Below is a small trained network, with its code and all its weights. Each question gives an input and a target symbol and asks what happens when units are switched off, that is, made to give their printed mean instead of their output.

import numpy as np


def w(rows, s, z=0):
    codes = np.array(rows[::2]) - 128.0
    scale = np.full(codes.shape[1], s)
    scale[-1] = z or s
    return codes * scale


def f(y):
    return y / 2 * (1 + np.tanh(0.7978845608 * (y + 0.044715 * y**3)))


def softmax(a):
    e = np.exp(a - a.max(-1, keepdims=True))
    return e / e.sum(-1, keepdims=True)


def log_softmax(a):
    a = a - a.max(-1, keepdims=True)
    return a - np.log(np.exp(a).sum(-1, keepdims=True))


def net(x, mask):
    ids = ['βγδεζηλμξπστφψω'.index(c) for c in x.split()]
    T = len(ids)
    res = E[ids] + P[:T]
    u = 0
    for l in range(2):
        q, k, v = (res @ M[l].T for M in (Q, K, V))
        z = softmax(np.where(np.tri(T) > 0, q @ k.T / 4**0.5, -1e9)) @ v
        res = res + np.where(mask[u], z, O[l][:, -1]) @ O[l][:, :-1]
        u += 1
        y = f(res @ A[l][:, :-1].T + A[l][:, -1])
        res = res + np.where(mask[u : u + 8], y, B[l][:, -1]) @ B[l][:, :-1]
        u += 8
    return log_softmax(res[-1] @ U[:, :-1].T + U[:, -1])


Q, K, V, O, A, B = {}, {}, {}, {}, {}, {}
E = w([
[83,150,72,71,116,168],'β',
[112,190,247,105,65,104],'γ',
[80,189,76,157,254,112],'δ',
[176,84,222,137,128,185],'ε',
[99,119,159,26,138,65],'ζ',
[94,189,82,185,113,2],'η',
[136,87,162,83,97,59],'λ',
[141,150,142,187,52,72],'μ',
[137,141,120,227,155,137],'ξ',
[78,169,184,96,248,143],'π',
[110,65,106,109,187,3],'σ',
[125,68,199,42,162,133],'τ',
[88,143,209,105,165,210],'φ',
[100,104,158,72,252,57],'ψ',
[105,73,110,195,117,222],'ω',
],0.018)
P = w([
[197,103,126,103,112,137],'0',
[194,96,120,101,109,137],'1',
[2,141,195,117,70,114],'2',
[238,173,196,84,143,101],'3',
[154,174,99,91,78,137],'4',
[32,77,201,144,98,108],'5',
[230,196,186,78,134,106],'6',
[144,204,100,81,66,140],'7',
[54,35,210,163,115,100],'8',
],0.011)
Q[0] = w([
[142,113,133,83,15,60],'0.h1',
[172,84,219,97,80,97],'0.h1',
[115,114,33,168,114,1],'0.h1',
[151,111,125,208,7,180],'0.h1',
],0.015)
K[0] = w([
[154,107,118,93,10,57],'0.h1',
[145,89,183,79,76,112],'0.h1',
[122,140,95,166,135,10],'0.h1',
[163,143,161,247,33,143],'0.h1',
],0.016)
V[0] = w([
[23,92,168,148,174,144],'0.h1',
[160,174,3,36,73,220],'0.h1',
[112,184,168,30,90,151],'0.h1',
[119,65,192,156,125,114],'0.h1',
],0.0059)
O[0] = w([
[74,161,146,30,178,151,209],'0.h1',
[154,38,127,132,168,180,21],'0.h1',
[163,101,255,122,138,92,254],'0.h1',
[90,189,172,61,92,119,173],'0.h1',
],0.0085,0.0032)
A[0] = w([
[153,2,84,36,82,127,2],'0.n1',
[136,160,135,77,171,43,111],'0.n2',
[201,169,120,157,110,120,58],'0.n3',
[83,128,196,123,108,176,77],'0.n4',
[63,196,196,84,45,105,105],'0.n5',
[195,79,115,142,165,81,166],'0.n6',
[109,83,124,101,207,193,135],'0.n7',
[175,99,101,231,92,171,39],'0.n8',
],0.0099,0.0067)
B[0] = w([
[71,118,141,118,76,104,143],'0.n1',
[133,165,141,162,146,150,194],'0.n2',
[145,173,96,106,112,140,132],'0.n3',
[150,166,93,151,71,73,183],'0.n4',
[107,78,74,141,142,178,249],'0.n5',
[127,154,74,5,124,148,148],'0.n6',
[126,142,169,180,142,149,169],'0.n7',
[119,206,120,131,120,188,135],'0.n8',
],0.012,0.015)
Q[1] = w([
[125,113,61,95,87,33],'1.h1',
[153,190,2,155,146,221],'1.h1',
[126,109,101,124,252,59],'1.h1',
[130,98,187,248,52,30],'1.h1',
],0.0082)
K[1] = w([
[130,121,65,41,86,100],'1.h1',
[134,171,49,183,137,131],'1.h1',
[175,170,128,69,255,112],'1.h1',
[200,91,194,80,46,231],'1.h1',
],0.0086)
V[1] = w([
[108,131,67,76,221,72],'1.h1',
[76,116,131,22,105,116],'1.h1',
[158,163,111,79,112,167],'1.h1',
[62,255,242,149,151,182],'1.h1',
],0.0053)
O[1] = w([
[140,111,79,121,254,59,129],'1.h1',
[76,163,138,100,116,41,132],'1.h1',
[136,128,164,169,127,152,144],'1.h1',
[70,165,139,140,235,169,255],'1.h1',
],0.006,0.0068)
A[1] = w([
[129,174,168,158,154,91,4],'1.n1',
[130,155,49,140,112,190,23],'1.n2',
[111,124,5,120,122,147,4],'1.n3',
[229,86,146,108,185,162,102],'1.n4',
[211,86,192,116,132,119,243],'1.n5',
[48,133,119,160,191,122,152],'1.n6',
[181,136,87,153,142,66,2],'1.n7',
[108,114,149,184,98,177,107],'1.n8',
],0.012,0.0049)
B[1] = w([
[85,67,152,59,98,154,151],'1.n1',
[143,89,130,30,158,120,176],'1.n2',
[122,167,201,84,148,207,172],'1.n3',
[234,129,113,239,71,136,154],'1.n4',
[2,208,83,114,125,101,152],'1.n5',
[174,82,127,134,45,103,253],'1.n6',
[98,96,53,224,117,197,136],'1.n7',
[154,84,111,150,202,41,194],'1.n8',
],0.0086,0.016)
U = w([
[78,87,110,112,83,244,174],'β',
[114,60,107,211,79,71,150],'γ',
[185,110,90,175,105,167,144],'δ',
[122,185,138,171,57,150,211],'ε',
[113,138,156,85,168,93,82],'ζ',
[91,164,64,170,116,214,47],'η',
[149,125,125,92,81,87,49],'λ',
[185,146,135,94,62,161,96],'μ',
[126,152,141,91,165,197,15],'ξ',
[166,118,206,146,87,193,45],'π',
[112,149,69,133,185,89,214],'σ',
[78,169,194,100,131,150,26],'τ',
[80,175,172,185,187,167,255],'φ',
[197,118,185,101,145,77,191],'ψ',
[120,92,130,131,204,153,25],'ω',
],0.011,0.0045)

Each question gives the input, a string of symbols that net reads in full, and the target symbol t.
The units are the heads (4 rows each of Q, K, V and O) and the neurons (one row each of A and B). Each row of codes is followed by its name. A weight is (code - 128) times the scale printed after its matrix; where a second scale follows, it is the last column's (O, A, B and U).
mask holds one flag per unit, layer by layer, with each layer's heads first. A switched-off unit (its flag False) gives its mean, the last column of its rows in O or B, instead of its output. The means were averaged over made-up inputs and are rounded, as every weight is.
A unit's drop is (log p(t) with every unit on - log p(t) with that unit switched off) / (log p(t) with every unit on - log p(t) with every unit switched off).
The circuit of an input: a set's keep is (log p(t) with only the set's units on - log p(t) with every unit switched off) / (log p(t) with every unit on - log p(t) with every unit switched off). Starting from the 12 units with the biggest drops (on a tie, the unit counted first), units are removed one at a time, each time the one whose removal leaves the highest keep (on an exact tie, the one counted first), for as long as the keep stays at least 0.8.
units of the circuit, in order: the units of the circuit, biggest drop first
unit that matters most: the unit with the biggest drop
k most important neurons: the k neurons with the biggest drops, biggest first
top k neurons in layer l: the k neurons of layer l with the biggest drops, biggest first
input β β β β τ λ, target β: units of the circuit, in order : [0.n5; 0.h1]
input ε σ ω β δ ζ, target β: units of the circuit, in order : [0.n5; 0.h1]
input φ σ φ β φ ξ π ζ π, target γ: units of the circuit, in order : [1.n6; 1.n3]
input φ ξ φ, target γ: unit that matters most : 1.n8
input φ β δ φ ψ ζ σ, target σ: 2 most important neurons : [0.n6; 0.n5]
input δ ε η ε β ξ ε, target ε: 2 most important neurons : [1.n5; 1.n4]
input μ ζ β β ξ η φ, target φ: top 3 neurons in layer 1 : [1.n6; 1.n5; 1.n2]
input ε γ ξ σ β τ λ π β, target γ: units of the circuit, in order : [0.h1; 0.n6; 1.n3; 1.n8]
input γ β σ ψ φ φ δ β τ, target β: top 3 neurons in layer 1 : [1.n8; 1.n3; 1.n6]
input β μ σ ε β δ β, target δ: top 2 neurons in layer 0 : [0.n6; 0.n4]
input π φ β φ δ φ ψ β ε, target β: 3 most important neurons : [0.n5; 0.n7; 1.n3]
input δ π η μ, target μ: units of the circuit, in order : [0.h1; 0.n3; 1.n2; 0.n6]
input β β φ φ β ξ, target β: units of the circuit, in order : [0.h1; 1.n3; 0.n5; 1.n2]
input ε γ φ β, target φ: unit that matters most : 1.n6
input ψ φ ξ σ β σ β η, target η: 2 most important neurons : [1.n7; 0.n5]
input λ β γ μ ω, target ω: units of the circuit, in order : [1.n8; 0.h1; 1.n2]
input δ δ ζ σ φ ξ φ ψ, target ψ: top 3 neurons in layer 0 : [0.n5; 0.n4; 0.n6]
input λ β β β β δ ψ τ, target τ: 3 most important neurons : [0.n1; 1.n6; 1.n5]
input β σ φ σ σ η, target β: units of the circuit, in order : [0.h1; 0.n5; 1.n3]
input φ β ζ ω φ β τ π τ, target γ: units of the circuit, in order : [0.n5; 1.n3; 0.h1; 0.n4]
input δ μ ζ, target β: units of the circuit, in order : [0.n5]
input ε φ γ ψ ζ β σ, target σ: 2 most important neurons : [0.n6; 1.n7]
input β η π β δ μ π, target π: 4 most important neurons : [1.n6; 0.n2; 1.n1; 1.n4]
input ε φ φ ω π ε, target γ: 2 most important neurons : [1.n8; 0.n6]
input λ ε β ψ ψ μ, target β: 2 most important neurons : [0.n5; 1.n3]
input φ ζ δ η ψ ξ φ ψ, target ψ: units of the circuit, in order : [0.n5; 1.n5]
input σ φ ω β β β π, target π: top neuron in layer 1 : [1.n6]
input ε λ φ φ ε ω μ, target μ: 2 most important neurons : [0.n3; 0.n6]
